In the rows, zero is written as 128.
Each row of numbers belongs to one of the elements below and depends on some of the facts about them. Some rows are named. Which element is each other row?

There are 4 kinds of fact about the elements: gufim, breple, klapem, klofun.
gufim: refers to; breple: comes just before; klapem: hangs directly under; klofun: is of sort
buburu {breple=ridos, klapem=brefo, klofun=a}
bripli {breple=netos, klapem=treri, klofun=a}
mevagri {gufim=flavis, klapem=kora, klofun=b}
flavis {breple=dropla, klapem=brani, klofun=a}
gatu {gufim=grodran, breple=stabol, klapem=vikistu, klofun=e}
seplir {gufim=vaflatran, breple=lagak, klapem=flebru, klofun=d}
grilam {klapem=flebun, klofun=d}
dreplem {gufim=bogrul, breple=vokis, klapem=tapedra, klofun=b}
greskal {gufim=rinus, klapem=stasuklen, klofun=a}
loredi {klapem=tustin}
dreskotrem {klapem=lolu, klofun=b}
nesir {gufim=zalin, breple=pliveflem, klapem=vaflatran, klofun=c}
flebru {breple=giskinim, klapem=rinus}
tiskos {gufim=rakuba, breple=loler, klapem=pugus, klofun=d}
seski {klapem=vigen}
pliveflem {breple=midur, klapem=vaflatran, klofun=a}
gozon {breple=telis, klapem=flebru, klofun=e}
skuni {klapem=skatril, klofun=d}
dubril {gufim=siflu, breple=fistis, klapem=ravu, klofun=b}
bagros {klapem=budrol, klofun=d}
bronem {breple=dudu, klapem=pladrol, klofun=a}
sunapar {gufim=flebru, breple=dubril, klapem=ravu, klofun=c}
fistis {gufim=skeskar, breple=kogrok, klapem=ravu, klofun=e}
grotro {breple=nesir, klapem=vaflatran, klofun=d}
midur {gufim=mevagri, breple=rubril, klapem=vaflatran, klofun=a}
pledri {klapem=skozapem, klofun=c}
duron {klapem=rinus}
vazir {breple=tapedra, klapem=plotu, klofun=a}
breti {klapem=bupes, klofun=d}
suku {breple=mudekel, klapem=tapedra, klofun=e}
skigrilun {klapem=trekliple, klofun=e}
lidrar {breple=gruma, klapem=vikistu, klofun=e}
gruvar {gufim=bonos, breple=vetek, klapem=fosti, klofun=b}
groser {gufim=brani, breple=kluflim, klapem=fedo, klofun=e}
mugus {gufim=kora, breple=grilam, klapem=flebun, klofun=a}
giskinim {breple=duron, klapem=rinus}
kluflim {breple=flifekis, klapem=fedo, klofun=e}
ploflu {gufim=lolu, breple=skigrilun, klapem=trekliple, klofun=a}
treplak {klapem=seski, klofun=c}
viski {breple=bripli, klapem=treri, klofun=d}
toske {breple=breti, klapem=bupes, klofun=a}
vaflatran {breple=nuskel, klapem=zotren}
divuk {gufim=skiber, klapem=tapedra, klofun=b}
togun {breple=flavis, klapem=brani, klofun=e}
kogrok {breple=nuple, klapem=ravu, klofun=d}
skostu {breple=ravu, klapem=fuful}
lomal {gufim=brani, breple=grotro, klapem=vaflatran, klofun=c}
stasuklen {klapem=timik}
brokin {breple=seski, klapem=vigen}
suska {breple=dribun, klapem=skiber, klofun=d}
lolu {breple=fosti, klapem=timik}
besta {breple=kegrera, klapem=zalin, klofun=a}
keploflo {gufim=flebru, breple=zulibrar, klapem=zoma, klofun=b}
gisul {breple=grebir, klapem=zalin, klofun=e}
katu {klapem=zoma, klofun=c}
lagak {breple=gozon, klapem=flebru, klofun=d}
skeskar {breple=nudrim, klapem=bonos, klofun=a}
pubratul {breple=kluskos, klapem=rakuba, klofun=d}
grifle {breple=tiskos, klapem=pugus, klofun=e}
dubam {breple=grakik, klapem=brokin, klofun=a}
skiplim {breple=geskibak, klapem=bupes, klofun=c}
dreval {breple=skuzal, klapem=flebun, klofun=c}
bogrul {breple=skedror, klapem=timik, klofun=e}
robar {gufim=brani, breple=treplak, klapem=seski, klofun=b}
drados {breple=studro, klapem=skostu, klofun=d}
kluskos {breple=breski, klapem=rakuba, klofun=c}
kastonor {breple=skanen, klapem=tapedra, klofun=c}
zoma {breple=bronem, klapem=pladrol}
mebel {breple=skeskar, klapem=bonos, klofun=a}
zogetram {breple=govin, klapem=fosti, klofun=d}
grivu {gufim=gisul, breple=valepil, klapem=duron, klofun=b}
dribun {klapem=skiber, klofun=e}
liklem {gufim=zoma, breple=toske, klapem=bupes, klofun=a}
drigrul {breple=liklem, klapem=bupes, klofun=e}
treri {breple=zizas, klapem=skozapem}
romus {breple=brolo, klapem=dagam, klofun=c}
trutran {breple=zalin, klapem=brokin, klofun=b}
maku {breple=bupes, klapem=tustin, klofun=c}
tibrar {breple=groser, klapem=fedo, klofun=e}
trodum {gufim=lonel, klapem=giskinim, klofun=b}
bregremak {breple=budrim, klapem=fedo, klofun=c}
breski {gufim=bripli, klapem=rakuba, klofun=b}
novom {klapem=pladrol, klofun=b}
studro {gufim=kloki, breple=tuke, klapem=skostu, klofun=c}
skanen {breple=futin, klapem=tapedra, klofun=d}
vetek {breple=fome, klapem=fosti, klofun=d}
klistir {breple=bagros, klapem=budrol, klofun=c}
telis {breple=drufak, klapem=flebru, klofun=d}
tripo {gufim=dreskotrem, breple=naflam, klapem=rakuba, klofun=a}
pugus {breple=romus, klapem=dagam}
nudrim {breple=nerur, klapem=bonos, klofun=b}
pagen {breple=treri, klapem=skozapem, klofun=a}
konel {gufim=rastom, breple=pubratul, klapem=rakuba, klofun=b}
naflam {gufim=fuful, breple=vikistu, klapem=rakuba, klofun=c}
rubril {gufim=zufli, breple=minum, klapem=vaflatran, klofun=d}
govin {breple=gruvar, klapem=fosti, klofun=c}
grebul {breple=greskal, klapem=stasuklen, klofun=e}
nerur {gufim=skatril, klapem=bonos, klofun=b}
dutrun {gufim=fuful, breple=drados, klapem=skostu, klofun=a}
pezil {breple=dreskotrem, klapem=lolu, klofun=b}
grodran {breple=gatu, klapem=vikistu, klofun=d}
minum {breple=druzul, klapem=vaflatran, klofun=d}
stilun {gufim=brolo, breple=tubu, klapem=trekliple, klofun=b}
mubridun {breple=lifar, klapem=zotren, klofun=b}
futin {breple=feplem, klapem=tapedra, klofun=a}
puger {gufim=tuse, klapem=pugus, klofun=b}
ravu {klapem=fuful}
kligranur {gufim=gisul, klapem=tubu, klofun=d}
zufli {breple=seplir, klapem=flebru, klofun=d}
vurul {klapem=peplu}
lifar {breple=vaflatran, klapem=zotren, klofun=b}
skudul {klapem=fosti, klofun=b}
fosti {breple=stasuklen, klapem=timik}
grebir {klapem=zalin, klofun=b}
loler {breple=gustiflu, klapem=pugus, klofun=b}
skiber {breple=pugus, klapem=dagam}
kora {klapem=dufis}
steflo {gufim=trutran, breple=flebru, klapem=rinus, klofun=c}
bupir {gufim=brokin, breple=vetir, klapem=duron, klofun=a}
feplem {breple=dreplem, klapem=tapedra, klofun=c}
buvol {breple=grodran, klapem=vikistu, klofun=c}
lonel {klapem=zotren, klofun=c}
fedo {breple=vazir, klapem=plotu}
tuse {breple=fibar, klapem=skatril, klofun=a}
drufak {klapem=flebru, klofun=e}
zizas {breple=pledri, klapem=skozapem, klofun=d}
zalin {klapem=brokin}
kloki {gufim=skeskar, breple=loredi, klapem=tustin, klofun=a}
dropla {breple=tritru, klapem=brani, klofun=a}
rastom {gufim=flebru, breple=zaklus, klapem=brefo, klofun=c}
tuke {klapem=skostu, klofun=c}
skuvar {breple=zonus, klapem=rakuba, klofun=b}
brani {breple=mebel, klapem=bonos}
podram {breple=zufli, klapem=flebru, klofun=a}
flifekis {klapem=fedo, klofun=e}
zulibrar {breple=katu, klapem=zoma, klofun=a}
siflak {gufim=fosti, klapem=brefo, klofun=d}
vokis {gufim=skozapem, breple=suku, klapem=tapedra, klofun=c}
sutrotra {gufim=pagen, breple=togun, klapem=brani, klofun=a}
skedror {breple=lolu, klapem=timik, klofun=c}
nuskel {breple=lonel, klapem=zotren, klofun=b}
dudu {breple=novom, klapem=pladrol, klofun=e}
tritru {gufim=brokin, klapem=brani, klofun=d}
vikistu {breple=konel, klapem=rakuba}
ridos {breple=siflak, klapem=brefo, klofun=a}
nuple {breple=kabra, klapem=ravu, klofun=d}
brolo {klapem=dagam, klofun=e}
flebun {breple=bogrul, klapem=timik}
kegrera {breple=gisul, klapem=zalin, klofun=a}
kaplun {breple=riplor, klapem=plotu, klofun=c}
zonus {gufim=vikistu, breple=tripo, klapem=rakuba, klofun=d}
zaklus {gufim=skatril, breple=buburu, klapem=brefo, klofun=d}
griboper {gufim=siflu, breple=floflugek, klapem=budrol, klofun=b}
grakik {gufim=pladrol, breple=trutran, klapem=brokin, klofun=e}
skuzal {breple=mugus, klapem=flebun, klofun=c}
kabra {klapem=ravu, klofun=d}
zaklok {breple=kastonor, klapem=tapedra, klofun=e}
vetir {klapem=duron, klofun=a}
geskibak {breple=drigrul, klapem=bupes, klofun=b}
stabol {klapem=vikistu, klofun=a}
trekliple {breple=brani, klapem=bonos}
riplor {klapem=plotu, klofun=c}
tubu {breple=ploflu, klapem=trekliple}
klogeven {gufim=floflugek, breple=mevagri, klapem=kora, klofun=b}
fome {breple=skudul, klapem=fosti, klofun=a}
bupes {breple=kloki, klapem=tustin}
gustiflu {gufim=stasuklen, breple=puger, klapem=pugus, klofun=c}
netos {gufim=trekliple, klapem=treri, klofun=c}
siflu {breple=steflo, klapem=rinus, klofun=c}
mozezun {breple=sunapar, klapem=ravu, klofun=b}
nogadim {breple=skuvar, klapem=rakuba, klofun=e}
gruma {breple=buvol, klapem=vikistu, klofun=b}
stodrom {gufim=brokin, klapem=vurul, klofun=b}
valepil {breple=bupir, klapem=duron, klofun=e}
budrim {breple=tibrar, klapem=fedo, klofun=a}
tegrir {breple=fedo, klapem=plotu, klofun=c}
mudekel {breple=divuk, klapem=tapedra, klofun=c}
druzul {klapem=vaflatran, klofun=b}
floflugek {gufim=vokis, breple=klistir, klapem=budrol, klofun=b}
tapedra {breple=kaplun, klapem=plotu}
fibar {gufim=vigen, breple=skuni, klapem=skatril, klofun=d}

Some elements and their rows:
sunapar: [157 128 123 102 129 136 161 154 154 131  96  92 143 142 131 144  96 117
 121 131 148 114 114 122  97 116 105 139]
griboper: [111 147 131  79 151 180 146 133 145 137  59 100 126 148  85 111  80 113
 125  91 164 118 111 131 100 141 137 147]
gustiflu: [163 136 101  90 136 116 156 142 191 137  88 138 106 155 151 114  89  91
  94 117 100  85  97 144 117 127  99 135]
seplir: [ 80 136 136 179 181 134 158 117 156 105 195 131 142 101 170 132 106 179
 152 124 140 142  70 101 157 146 136 114]
nesir: [159 129 116  97 132 133 155 158 158 135 100 101 145 142 135 138  99 114
 108 125 145 114 112 124  90 121 103 135]
liklem: [142 115  94 110 160  90 157 121 131 120 131 104 110 180 173 117 143 129
 122 161 102 122 144 144  84  82  98 109]
loler: [157 145 132 104 132 170 138 129 141 148  70 131 148 169 116 120  65 102
 136  97 130 129 124 151 132 140 146 145]
brolo: [214 167  98 117 131  98 135 143 135 140  75 119 129 192 150 115 134 124
 118 113  74 102  91 211 142 137 102 110]
kluskos: [183 147 128 104 118 116 145 154 148 145 107 147 143 156 153 134 109 105
  96 109  99 125 116 159 117 114 119 131]
buburu: [156 118 101 113 161  91 155 115 118 116 131 104 128 170 160 112 153 115
 142 160  97 122 143 164  90  94  98 115]
riplor: [179 127 119 118  91 120 156 154 164 132  81 154 111 154 139 131 123 124
 113 111  66 139 116 165 117 113 137 147]
grebir: [172 156 148  93 115 162 126 130 140 154  76 151 133 199 146 115  66  96
 109  93 101 129 134 152 158 125 152 146]
timik: [180 141 125  73  97  39 155 173 159 155 100 118 118  95 122 184 127 137
 158 166  94 109  79 148 141 111  65 156]
mebel: [162 111 112 106 164  97 157 113 113 115 134  94 131 175 159 110 153 112
 138 163 101 116 138 157  88  94  93 118]
siflu: [152 165 145 114 161 107 167 126 135 117  83  92 156  94  90 103 114 103
 144 104 140 128  88 176 102 140 113 138]
skeskar: [188 118 122 116 151  89 151 111  99 114 138 109 143 183 166 112 157 102
 146 157  84 131 142 172 105  97 101 118]
bripli: [179 117 114 113 160  84 157 102 107 111 134 112 135 169 153 104 158  97
 157 157  84 117 135 181  99 106  95 123]
skanen: [112  85 145 158 138 172 153 127 146  76 175 142 104 118 130 132 168 162
 173 114 100 111  71 114 141 150 131 177]
kegrera: [168 115 122 101 159  97 157 110 111 109 135  82 131 185 163 111 153 108
 139 163 107 115 133 148  96  88  89 123]
skigrilun: [210 170 104 113 115 108 128 157 133 136  75 110 127 200 169 123 123 144
 104 127  95 110 108 182 138 107 105 110]
budrol: [200 146 152  90  92  55 172 163 166 128 101  93 127 107 140 165 126 131
 129 165 102 115  68 140 138 102  76 152]

Which element is each row?
No name comes twice in this set of rows, the named rows included.
[118 122 153 134 172 165 135 122 122  97 203 135 151 127 157 138 142 135
 154 118 137  93  75 102 147 148 105 150] : grotro
[171 125 123  77 112  47 157 178 143 149  96  87 129  79  97 183 124 132
 186 164 119 105  68 131 126 124  43 159] : flebun
[151  92  99 126 144 103 173 114 133  96 120 105 100 166 141 112 172 127
 148 152  82 132 135 168  77 100 109 131] : vazir
[182 161  88 109 131 120 129 170 133 142  80 100 130 193 158 135 125 162
  85 123 120 112 109 166 104 109 106 102] : gatu
[190 109 144 120  76  79 189 173 177 103  79  79  97  95 110 157 150 145
 151 154  93 125  62 131 115 114  81 169] : fedo
[198 162 158 110 113 104 138 151 112 156 112 146 159 156 141 145 130 117
 108 103  85 169 118 177 121 115 136 125] : lonel
[171 133 104 112 154  87 145 121 115 128 147 137 127 194 188 110 158 109
 101 149  72 124 148 169  93  87 107 104] : stabol
[168 134 117 107 113 124 147 160 158 141  97 122 139 152 155 140  91 122
 108 131 120 126 121 131 112 105 118 130] : studro
[119 172 130 123 134 158 153 130 154 149  74 127 153 147 111 126  57 154
 127 104 152 172 128 154 124 125 182 123] : trodum
[196 148 129  77  96  24 133 175 132 170 101 145 121  93 121 176 138 127
 171 148  63 120  81 168 152 115  59 153] : fosti
[165 136  69  99 141 109 130 150 115 145  66  81 148 146  95 150 125 152
 180 143 140  92 103 175  99 144  79 126] : grebul
[197 153 177  93 105  63 166 162 132 112  95  65 145  83 111 152 144 123
 160 147 121 121  64 140 128 104  64 161] : skiber
[114 118 130 137 157 156 124 137 142 105 199 167 132 136 194 134 127 147
 119 124 116  81  94  96 162 118 115 151] : rubril

Now the same elements, written a new way:
Named rows:
dreplem: [117 127 139 127 129 132 159 122 125 139  83 132 104 135 136 114 149 130
 113 146 123 132 129 151 138 176 134 105 120 118 115 118  92 136 134 128
 144]
stilun: [126 120 129 110 143 118 134 132 201 119 138 134 129 150 154 118 111 127
 119 124 135 136 125 151 142 158 134 127 134 135 110 140 126 126 123 122
 134]
rastom: [113 127 106 131 135 113 133 144 186 100 167 130 141 156 143 114  89 133
 159 107  88 120 143 110 147 183  98 127 123 124 115 129 109 125 116  99
 121]
steflo: [111 155  95 127 148 121 133 136 171 110 161 137 141 128 157 117 121 146
 135 140 135 120 131 134 138 151 132 137 137 132 106 141  99 126 124 114
 148]
seplir: [133 138 105 136 140 123 128 141 142 103 187 132 136 126 131 122 119 135
 127 124 123 110 119 113 119 110 148 144 139 126 105 138 106 121 141 123
 136]
fibar: [126 127 125 131 122 134 126 135 127 100 160 131 131 123 118 122 133 132
 128 132 134 117 125 113 120 118 131 134 128 121 130 127 116 121 127 121
 145]
kegrera: [153  75 182 127 114 142 123 127 153  65 182 132 129 148  86 134 109 103
 109 105 151 146 115 104 108  87 123 129 123 112 155  93 192 118 120 129
 114]
lifar: [127 133 132 120 142 122 128 128 193 131 110 128 133 145 149 122 123 128
 124 143 140 134 126 144 139 154 123 124 131 131 110 130 127 128 122 123
 124]
tapedra: [121 130 108 122 113 126 160 120  43 141 156 133 113 132 117 133 138 125
 137 104 100 144 133 145 130 135 139 110 121 125 147 136 113 142 143 146
 143]
tuse: [176  89 155 116 115 124 118 138 166 109 173 127 132 156  94 137 106  90
 116 112 129 120 110 113 126  88 142 129 131 112 134 131 151 119 151 135
 113]
zalin: [106 133 132 137 127 138 134 107  54 112 153 129 137 110 114 144 132 135
 146 107 132 171 141 117 114 107 108 123 122 132 167 105 191 139 103 145
 116]
zotren: [128 129 103 116 121 124 133 125  86 132 175 126 128 125 134 135 121 135
 143 105 115 146 131 140 124 113 122 129 132 140 146 141 142 134 128 141
 127]
grebir: [ 98 125 164 143 143 145 133 109 139 107  80 129 131 113 136 125 143 140
 119 148 157 161 138 120 121 147 101 120 118 127 135  84 172 132  93 126
 115]
gozon: [121 141 120 155 149 125 124 124 142 172  63 127 129 124 150 130 105 137
 101 126 126 114 126 144 124 137 151 136 134 144  91 117 116 131 136 121
 104]
lolu: [128 136 120 103 110 120 115 126  65 165 118 121 126 119 121 144 149 124
 157 110 111 138 138 135 138 114 117 125 126 140 165 160 143 133 124 147
 131]
dufis: [127 126 102 116 122 122 136 123  79 135 173 128 127 123 131 134 121 133
 144 101 108 146 133 140 126 115 126 129 131 140 148 146 144 134 131 144
 131]
flebun: [136 121 115  78 104 113 115 136 113 146 170 128 124 146 124 140 127 115
 156  89 117 137 134 157 147 122 124 125 129 143 167 176 141 128 125 138
 143]
riplor: [ 99 160 112 150 135 137 148 120  90 129  82 131 126 100 134 117 158 148
 137 169 133 122 141 122 132 160 120 119 119 116 123 114  89 134 124 121
 147]
grotro: [140 138 115 126 122 128 120 139 172  91 185 131 146 144 119 126 117 123
 133 134 147 115 123 118 128 117 126 134 130 118 125 128 127 121 130 113
 136]
kaplun: [103 156 110 145 133 135 149 122 110 126  96 132 129 111 135 117 152 142
 137 164 133 122 140 126 137 163 122 118 120 116 122 117  91 134 125 119
 148]
buvol: [112 162 103 133 138 128 126 130 175 109 132 131 148 130 146 120 130 142
 141 158 150 124 135 129 136 150 116 130 129 126 112 126 115 126 116 109
 140]

Rows to name:
No name comes twice in this set of rows, the named rows included.
[130 123 127 134 133 123 124 126 173 151  82 136 132 143 141 130  97 122
 106 112 141 120 130 158 135 146 145 130 131 141 114 122 136 129 128 111
 113] : togun
[121 131 138 145 131 132 122 121 139 164  49 129 125 127 136 130 117 132
 106 128 139 120 132 149 129 144 137 127 126 141 118 111 128 131 124 115
 111] : dudu
[126 135 146 129 111 139 104 132  80 141  79 117 120  93 110 128 170 131
 144 155 128 107 134 102 125 111 110 131 119 123 150 134 114 122 118 128
 142] : grilam
[112 154 105 124 136 128 127 133 182 101 149 134 143 135 150 114 131 145
 137 149 150 124 132 138 136 152 119 131 129 129 113 130 111 124 113 107
 147] : nesir
[114 133 161 116 127 132 108 124 113 179   3 114 108  99 143 126 177 136
 132 166 130 124 136 131 138 149 104 122 119 136 132 135 113 128 111 133
 131] : skudul
[131 119 115  96 108 122 120 127  76 156 143 122 120 120 129 135 137 128
 151 104 109 139 135 141 134 117 113 126 127 143 164 160 142 131 125 145
 137] : timik
[127 121 100 116 114 125 152 122  62 138 170 131 118 130 124 132 126 129
 138 103 104 143 133 144 130 128 131 117 126 132 152 141 127 138 139 144
 137] : plotu
[109 154 108 139 128 134 159 122 109 126 105 137 127 121 129 114 152 136
 133 165 137 122 140 134 142 169 129 110 118 109 127 119  85 136 132 118
 155] : vokis
[141 126 115 130 110 131 153 132 121  98 166 139 128 145 101 121 128 115
 129 135 129 114 128 129 135 140 139 113 120 102 139 125  98 128 149 117
 153] : skanen
[116 141 155 125 132 131 110 121 115 182   7 114 119 100 141 130 168 131
 135 171 131 126 137 126 142 144 105 122 120 132 131 133 121 131 115 135
 118] : dreskotrem
[136 119 140  89 123 117 113 135 196 148  86 127 125 148 145 124 135 114
 134 137 136 126 131 158 157 161 116 119 127 135 135 156 125 123 118 121
 137] : pezil
[101 164 111 146 142 134 128 124 128 125  96 126 142 105 143 120 149 153
 139 169 144 124 138 117 128 144 113 130 126 125 116 118 110 129 113 116
 136] : kluskos
[113 149 103 134 125 130 159 125 127 116 120 139 129 131 131 115 141 134
 137 156 136 122 139 139 146 174 130 108 120 110 125 126  84 134 134 114
 155] : feplem
[137 117 124 127 115 126 151 125 165 150  90 143 122 167 125 125  99 108
 103 113 136 118 130 180 148 173 154 106 120 124 126 118 109 134 146 105
 129] : zaklok

The same elements again, as new rows of numbers:
Known rows:
flavis: [117 134 154 127 124 123 119 128 128 125 145 183 118 177 123 208 128 117
 124 127 141 113 123 118 125 165]
kastonor: [150 124 122 139 124 151 120 151 127 136 126 120 187 125 125 140 132 122
 134 127 125 128 113 123 128 117]
rakuba: [119 122 134 119 123 141 121 123 129 123 133 109 120 124 124 126 127 141
 124 128 127 120 105 135 126 147]
pladrol: [123 124 122 118 124 138 123 125 126 121 130 105 123 125 127 104 128 139
 125 127 127 139 109 159 128 140]
mebel: [117 129 127 124 123 119 129 129 125 122 130 168 115 149 123 183 126 119
 124 126 131 118 159 127 128 149]
loler: [120 142 128 122 123 120 120 128 126 117 127 119 127 129 124 126 128 124
 126 127 127 108 136 118 126 122]
keploflo: [117 139 120 118 133 118 121 130 125 122 127 124 139 128 125 143 127 119
 125 128 127 108 153 119 131 120]
nudrim: [131 144 136 125 123 118 130 127 125 121 125 127 114 137 124 122 127 126
 125 127 144 124 140 122 124 127]
romus: [127 122 124 123 128 126 119 125 129 119 128 108 142 124 130 122 128 130
 125 126 125 138 119 125 125 117]
netos: [122 122 119 121 131 131 119 128 134 118 126 138 151 128 125 109 126 130
 126 127 126 126 131 121 126 117]
katu: [126 123 125 120 128 128 120 127 129 117 128 110 142 125 131 114 128 131
 125 127 125 136 118 125 126 116]
liklem: [117 134 126 137 123 124 130 125 125 120 129 201 113 154 123 149 126 120
 124 126 124 107 174 127 126 147]
fuful: [126 122 132 118 122 137 119 123 127 125 132 108 115 126 124 127 127 132
 125 127 128 126 108 133 127 141]
skigrilun: [144 125 137 119 124 121 141 126 126 121 126 134 111 124 125 107 128 119
 127 128 151 129 112 124 126 149]
studro: [126 123 118 118 130 126 123 128 131 120 126 146 141 126 128 113 128 129
 125 127 125 143 138 121 130 117]
zufli: [118 122 131 120 127 124 134 127 128 133 125 120 127 126 145 107 127 161
 125 136 126 202 110 121 129 119]
pubratul: [148 125 146 144 123 125 159 127 137 120 127 108 109 126 125 103 129 147
 132 127 137 177 115 124 124 117]
vetir: [119 133 131 147 123 124 143 128 128 119 130 121 108 124 124 120 130 134
 125 139 124 153 179 124 135 136]
stilun: [122 134 120 122 127 119 117 125 125 119 126 224 144 150 127 154 128 119
 125 127 128 113 139 125 129 131]
budrim: [121 126 123 151 124 142 127 132 126 150 128 112 147 144 123 194 141 119
 131 127 125 109 155 119 131 137]
siflak: [138 123 134 123 136 126 141 125 135 119 126 108 120 124 126 104 129 127
 129 127 124 136 124 121 124 117]

Name these rows:
No name comes twice in this set of rows, the named rows included.
[156 137 129 177 124 126 145 131 128 119 127 112 132 136 125 125 130 124
 138 127 128 120 149 125 125 117] : dreplem
[120 125 124 120 155 135 120 125 128 137 125 115 184 124 157 102 129 121
 133 127 126 111 105 138 129 117] : zogetram
[118 138 118 117 131 117 120 130 126 119 126 127 119 124 125 104 127 135
 126 143 126 123 165 125 140 118] : grivu
[128 127 127 177 124 141 142 133 128 128 127 111 134 145 125 183 143 120
 135 126 124 115 156 120 128 134] : futin

